Below are the code and all the weights of a small trained network. Each question names an input and a class and asks about switching units off, where a switched-off unit gives its printed mean instead of its output.

import numpy as np


def w(rows, s, z=0):
    codes = np.array(rows[::2]) - 128.0
    scale = np.full(codes.shape[1], s)
    scale[-1] = z or s
    return codes * scale


def norm(h):
    return h / np.sqrt((h * h).mean(-1, keepdims=True) + 1e-5)


def f(y):
    return np.maximum(y, 0)


def log_softmax(a):
    a = a - a.max(-1, keepdims=True)
    return a - np.log(np.exp(a).sum(-1, keepdims=True))


def net(x, mask):
    res = np.array(x, float).reshape(1, 6) / 4 @ E
    u = 0
    for l in range(4):
        y = f(norm(res) @ A[l][:, :-1].T + A[l][:, -1])
        res = res + np.where(mask[u : u + 6], y, B[l][:, -1]) @ B[l][:, :-1]
        u += 6
    return log_softmax(norm(res)[-1] @ U[:, :-1].T + U[:, -1])


A, B = {}, {}
E = w([
[26,216,98,183,166,109,181],'x0',
[55,109,134,173,79,166,12],'x1',
[99,62,200,122,147,27,166],'x2',
[155,100,3,109,46,81,132],'x3',
[124,158,150,221,93,96,52],'x4',
[32,147,140,92,26,116,160],'x5',
],0.0056)
A[0] = w([
[76,112,150,137,244,153,184,189],'0.n0',
[135,134,118,91,119,192,174,108],'0.n1',
[14,198,157,113,75,48,199,141],'0.n2',
[160,116,95,110,76,255,195,33],'0.n3',
[108,103,207,143,88,196,59,40],'0.n4',
[150,244,80,156,209,145,86,5],'0.n5',
],0.0064,0.003)
B[0] = w([
[156,71,83,153,148,118,167,227],'0.n0',
[178,119,128,82,150,143,148,165],'0.n1',
[135,160,193,107,96,115,145,254],'0.n2',
[108,132,67,73,151,102,75,175],'0.n3',
[89,2,150,161,183,222,143,182],'0.n4',
[147,199,59,160,168,107,131,186],'0.n5',
],0.0091,0.0049)
A[1] = w([
[87,111,207,134,190,189,38,73],'1.n0',
[59,147,148,160,2,172,66,21],'1.n1',
[119,239,112,169,199,122,110,63],'1.n2',
[175,90,145,128,99,47,112,52],'1.n3',
[149,96,103,150,117,139,154,104],'1.n4',
[101,95,144,142,136,187,92,2],'1.n5',
],0.0088,0.002)
B[1] = w([
[129,76,100,134,130,242,119,254],'1.n0',
[52,191,64,149,225,102,67,247],'1.n1',
[199,122,5,254,19,160,189,244],'1.n2',
[116,151,173,193,118,146,85,214],'1.n3',
[172,57,230,169,95,51,75,172],'1.n4',
[104,54,197,163,179,174,61,193],'1.n5',
],0.008,0.0038)
A[2] = w([
[99,159,189,253,176,98,148,254],'2.n0',
[62,175,215,98,131,91,245,62],'2.n1',
[175,123,131,202,11,163,94,43],'2.n2',
[151,101,72,100,150,105,22,197],'2.n3',
[230,69,190,93,131,104,92,6],'2.n4',
[146,154,91,171,123,147,189,12],'2.n5',
],0.0067,0.0022)
B[2] = w([
[124,93,73,50,93,146,155,255],'2.n0',
[53,46,198,126,2,92,190,204],'2.n1',
[163,95,143,168,95,76,99,191],'2.n2',
[150,149,174,87,99,122,135,211],'2.n3',
[98,184,109,126,148,76,107,189],'2.n4',
[126,136,148,187,58,128,92,171],'2.n5',
],0.0098,0.0054)
A[3] = w([
[23,254,78,95,113,160,50,90],'3.n0',
[176,187,128,48,78,154,173,202],'3.n1',
[183,66,112,190,122,114,154,102],'3.n2',
[39,88,179,93,231,19,137,5],'3.n3',
[201,160,101,187,192,147,110,82],'3.n4',
[138,56,51,54,119,69,101,138],'3.n5',
],0.0067,0.0021)
B[3] = w([
[114,139,163,140,207,27,98,231],'3.n0',
[86,126,60,58,90,202,112,232],'3.n1',
[121,184,151,175,119,145,97,249],'3.n2',
[163,106,89,219,156,180,214,197],'3.n3',
[1,112,112,214,6,124,187,215],'3.n4',
[148,221,207,128,219,191,133,252],'3.n5',
],0.0077,0.0034)
U = w([
[203,149,212,119,101,50,71,67],'0',
[61,69,170,88,42,87,227,207],'1',
[38,188,98,118,175,44,69,63],'2',
[190,92,168,156,227,115,227,2],'3',
[157,163,35,220,69,156,167,175],'4',
[161,193,87,3,156,180,140,140],'5',
[94,24,166,146,177,231,78,181],'6',
],0.018,0.0022)

Each question gives the input, the list of numbers given to net, and the class t.
The units are the neurons (one row each of A and B). Each row of codes is followed by its name. A weight is (code - 128) times the scale printed after its matrix; where a second scale follows, it is the last column's (A, B and U).
mask holds one flag per neuron, layer by layer. A switched-off neuron (its flag False) gives its mean, the last column of its row in B, instead of its output. The means were averaged over made-up inputs and are rounded, as every weight is.
A unit's drop is (log p(t) with every unit on - log p(t) with that unit switched off) / (log p(t) with every unit on - log p(t) with every unit switched off).
The circuit of an input: a set's keep is (log p(t) with only the set's units on - log p(t) with every unit switched off) / (log p(t) with every unit on - log p(t) with every unit switched off). Starting from the 12 units with the biggest drops (on a tie, the unit counted first), units are removed one at a time, each time the one whose removal leaves the highest keep (on an exact tie, the one counted first), for as long as the keep stays at least 0.8.
units of the circuit, in order: the units of the circuit, biggest drop first
most important unit: the unit with the biggest drop
k most important neurons: the k neurons with the biggest drops, biggest first
k most important neurons of layer l: the k neurons of layer l with the biggest drops, biggest first
drop when u is switched off: that unit's drop, to one decimal
input [4,8,-3,-1,-7,-6], class 4: most important unit -> 0.n5
input [5,-2,6,0,0,-4], class 1: 2 most important neurons -> (2.n1, 0.n2)
input [3,-3,6,7,-5,-3], class 3: 2 most important neurons -> (3.n5, 3.n3)
input [-3,-8,1,4,8,-7], class 0: 2 most important neurons -> (1.n4, 2.n2)
input [-5,0,-4,3,8,-4], class 0: 2 most important neurons of layer 2 -> (2.n3, 2.n2)
input [-6,5,8,5,5,4], class 6: 2 most important neurons -> (0.n4, 1.n1)
input [-4,2,-4,2,-1,-1], class 5: 2 most important neurons -> (0.n3, 2.n3)
input [2,-3,1,4,-8,-2], class 5: 2 most important neurons of layer 2 -> (2.n1, 2.n2)
input [2,5,-5,2,1,1], class 2: 2 most important neurons -> (1.n1, 3.n0)
input [7,0,-5,3,-4,5], class 1: 3 most important neurons of layer 0 -> (0.n2, 0.n1, 0.n5)
input [-3,0,-8,-2,-6,-6], class 5: 2 most important neurons of layer 0 -> (0.n3, 0.n1)
input [8,-5,2,5,7,3], class 1: 3 most important neurons -> (0.n2, 2.n1, 0.n5)
input [1,7,8,3,-5,-5], class 3: 2 most important neurons of layer 1 -> (1.n2, 1.n0)
input [-4,8,3,8,7,3], class 2: units of the circuit, in order -> (1.n1)
input [6,7,-1,-8,-4,-6], class 4: 2 most important neurons -> (0.n5, 1.n2)
input [-7,-1,-5,-4,-3,8], class 6: 2 most important neurons -> (0.n4, 1.n5)
input [-2,-2,-1,2,-3,-6], class 5: 3 most important neurons -> (1.n2, 2.n3, 0.n4)
input [3,-2,1,-3,8,4], class 1: 2 most important neurons -> (0.n2, 2.n1)
input [2,-4,2,8,4,2], class 1: 2 most important neurons of layer 0 -> (0.n2, 0.n0)
input [1,4,5,-8,3,6], class 6: units of the circuit, in order -> (1.n0)
input [-4,7,-2,4,-8,-8], class 5: 2 most important neurons of layer 0 -> (0.n4, 0.n3)
input [-1,-3,-5,3,5,7], class 2: drop when 2.n2 is switched off -> 0.0
